Here is a tiny trained network, its code and every weight. The questions are about switching its units off for an input and a class, where a switched-off unit gives its printed mean instead of its output.

import numpy as np


def w(rows, s, z=0):
    codes = np.array(rows[::2]) - 128.0
    scale = np.full(codes.shape[1], s)
    scale[-1] = z or s
    return codes * scale


def norm(h):
    return h / np.sqrt((h * h).mean(-1, keepdims=True) + 1e-5)


def f(y):
    return np.maximum(y, 0)


def log_softmax(a):
    a = a - a.max(-1, keepdims=True)
    return a - np.log(np.exp(a).sum(-1, keepdims=True))


def net(x, mask):
    res = np.array(x, float).reshape(1, 7) / 4 @ E
    u = 0
    for l in range(2):
        y = f(norm(res) @ A[l][:, :-1].T + A[l][:, -1])
        res = res + np.where(mask[u : u + 7], y, B[l][:, -1]) @ B[l][:, :-1]
        u += 7
    return log_softmax(norm(res)[-1] @ U[:, :-1].T + U[:, -1])


A, B = {}, {}
E = w([
[143,177,140,209,96,144,148,96,187,120,54],'x0',
[124,95,137,134,117,125,136,136,149,128,134],'x1',
[125,147,157,157,128,1,88,119,131,108,159],'x2',
[137,112,124,142,163,141,134,112,127,115,140],'x3',
[144,149,141,134,115,148,124,129,110,117,161],'x4',
[132,153,122,116,136,125,120,127,118,128,117],'x5',
[174,137,167,124,161,143,166,171,150,194,92],'x6',
],0.0083)
A[0] = w([
[76,146,110,229,124,237,129,111,124,115,65,118],'L0N1',
[179,50,159,11,149,179,144,126,119,166,147,77],'L0N2',
[98,78,61,79,89,182,99,34,93,45,145,60],'L0N3',
[64,76,114,87,128,211,163,195,50,180,127,121],'L0N4',
[213,161,190,235,161,143,126,125,188,148,1,72],'L0N5',
[12,169,31,106,109,239,190,127,183,97,145,7],'L0N6',
[213,68,197,180,134,36,167,166,79,115,120,74],'L0N7',
],0.005,0.0022)
B[0] = w([
[137,61,159,144,32,67,123,215,133,124,157,214],'L0N1',
[162,123,105,2,63,144,45,107,114,169,105,210],'L0N2',
[102,142,97,122,140,120,164,199,156,147,152,206],'L0N3',
[207,103,155,143,206,130,176,137,175,143,92,222],'L0N4',
[64,132,112,180,94,142,150,96,41,108,124,254],'L0N5',
[17,189,121,157,171,92,97,162,80,79,140,195],'L0N6',
[96,218,123,132,181,135,150,142,63,149,107,196],'L0N7',
],0.0073,0.0057)
A[1] = w([
[83,143,106,165,85,75,91,79,139,68,148,178],'L1N1',
[123,173,127,37,186,139,138,197,109,148,147,250],'L1N2',
[61,120,132,197,117,83,102,53,190,2,180,89],'L1N3',
[54,146,143,60,212,47,151,180,130,180,226,128],'L1N4',
[91,95,121,82,183,115,27,114,112,152,174,74],'L1N5',
[115,176,125,63,181,76,144,151,115,41,103,94],'L1N6',
[38,90,120,89,123,130,67,232,116,55,174,155],'L1N7',
],0.0067,0.0014)
B[1] = w([
[170,69,166,45,233,137,32,70,236,151,129,213],'L1N1',
[199,94,95,132,121,87,186,76,180,133,105,236],'L1N2',
[148,116,129,5,211,145,100,119,125,184,213,216],'L1N3',
[85,132,66,207,3,245,173,147,124,82,70,254],'L1N4',
[79,163,130,177,123,37,139,137,25,51,94,193],'L1N5',
[150,96,182,173,60,196,132,169,184,140,91,181],'L1N6',
[52,245,166,240,61,114,142,146,75,108,115,240],'L1N7',
],0.0062,0.0082)
U = w([
[140,98,81,142,90,137,212,177,94,131,59,89],'0',
[37,164,163,175,138,61,96,123,114,111,107,62],'1',
[249,51,121,1,188,109,103,113,189,180,123,248],'2',
],0.0086,0.0016)

Each question gives the input, the list of numbers given to net, and the class t.
The units are the neurons (one row each of A and B). Each row of codes is followed by its name. A weight is (code - 128) times the scale printed after its matrix; where a second scale follows, it is the last column's (A, B and U).
mask holds one flag per neuron, layer by layer. A switched-off neuron (its flag False) gives its mean, the last column of its row in B, instead of its output. The means were averaged over made-up inputs and are rounded, as every weight is.
A unit's drop is (log p(t) with every unit on - log p(t) with that unit switched off) / (log p(t) with every unit on - log p(t) with every unit switched off).
unit that matters most: the unit with the biggest drop
top k neurons: the k neurons with the biggest drops, biggest first
k most important neurons of layer l: the k neurons of layer l with the biggest drops, biggest first
drop when u is switched off: that unit's drop, to one decimal
input [1,5,-5,3,-8,-6,-1], class 1: unit that matters most : L0N6
input [8,-1,5,0,4,-7,-2], class 2: top 3 neurons : [L1N1, L1N3, L1N7]
input [4,-1,1,-8,-8,-1,-1], class 2: 2 most important neurons of layer 1 : [L1N7, L1N1]
input [8,3,3,-2,-5,6,-5], class 2: top 2 neurons : [L1N1, L1N3]
input [1,-5,-8,1,-1,3,-4], class 1: top 3 neurons : [L0N6, L1N7, L0N1]
input [7,8,-2,5,1,0,-4], class 1: 2 most important neurons of layer 0 : [L0N1, L0N6]
input [-1,-1,5,-5,-3,-5,5], class 0: top 2 neurons : [L1N7, L1N4]
input [-8,1,-3,-4,8,1,5], class 2: top 2 neurons : [L0N4, L0N2]
input [-1,-2,-8,6,6,7,6], class 2: 2 most important neurons of layer 1 : [L1N4, L1N7]
input [8,-2,-6,-8,-8,-8,-4], class 1: top 2 neurons : [L0N6, L1N4]
input [0,5,-4,-3,-4,8,2], class 2: 3 most important neurons of layer 0 : [L0N4, L0N2, L0N3]
input [-2,0,0,6,8,2,8], class 2: 2 most important neurons of layer 1 : [L1N7, L1N4]
input [6,0,-1,6,-7,-2,-1], class 1: 2 most important neurons of layer 0 : [L0N5, L0N1]
input [-7,1,2,7,-4,5,2], class 0: unit that matters most : L1N4
input [5,5,-4,8,2,-5,-3], class 1: top 2 neurons : [L0N6, L1N4]
input [-8,1,4,5,3,-1,2], class 0: 2 most important neurons of layer 1 : [L1N4, L1N2]
input [-6,3,-1,-3,2,8,6], class 2: 2 most important neurons of layer 0 : [L0N2, L0N4]
input [3,6,-3,6,0,0,-5], class 1: drop when L1N7 is switched off : 0.1
input [-4,1,6,-2,0,-4,8], class 0: drop when L1N4 is switched off : 0.2
input [-8,3,6,8,-4,-5,5], class 0: drop when L1N3 is switched off : 0.0
input [-2,-4,6,1,-4,1,2], class 0: drop when L1N4 is switched off : 0.3
input [-1,-8,3,1,5,4,3], class 0: most important neuron of layer 1 : [L1N7]
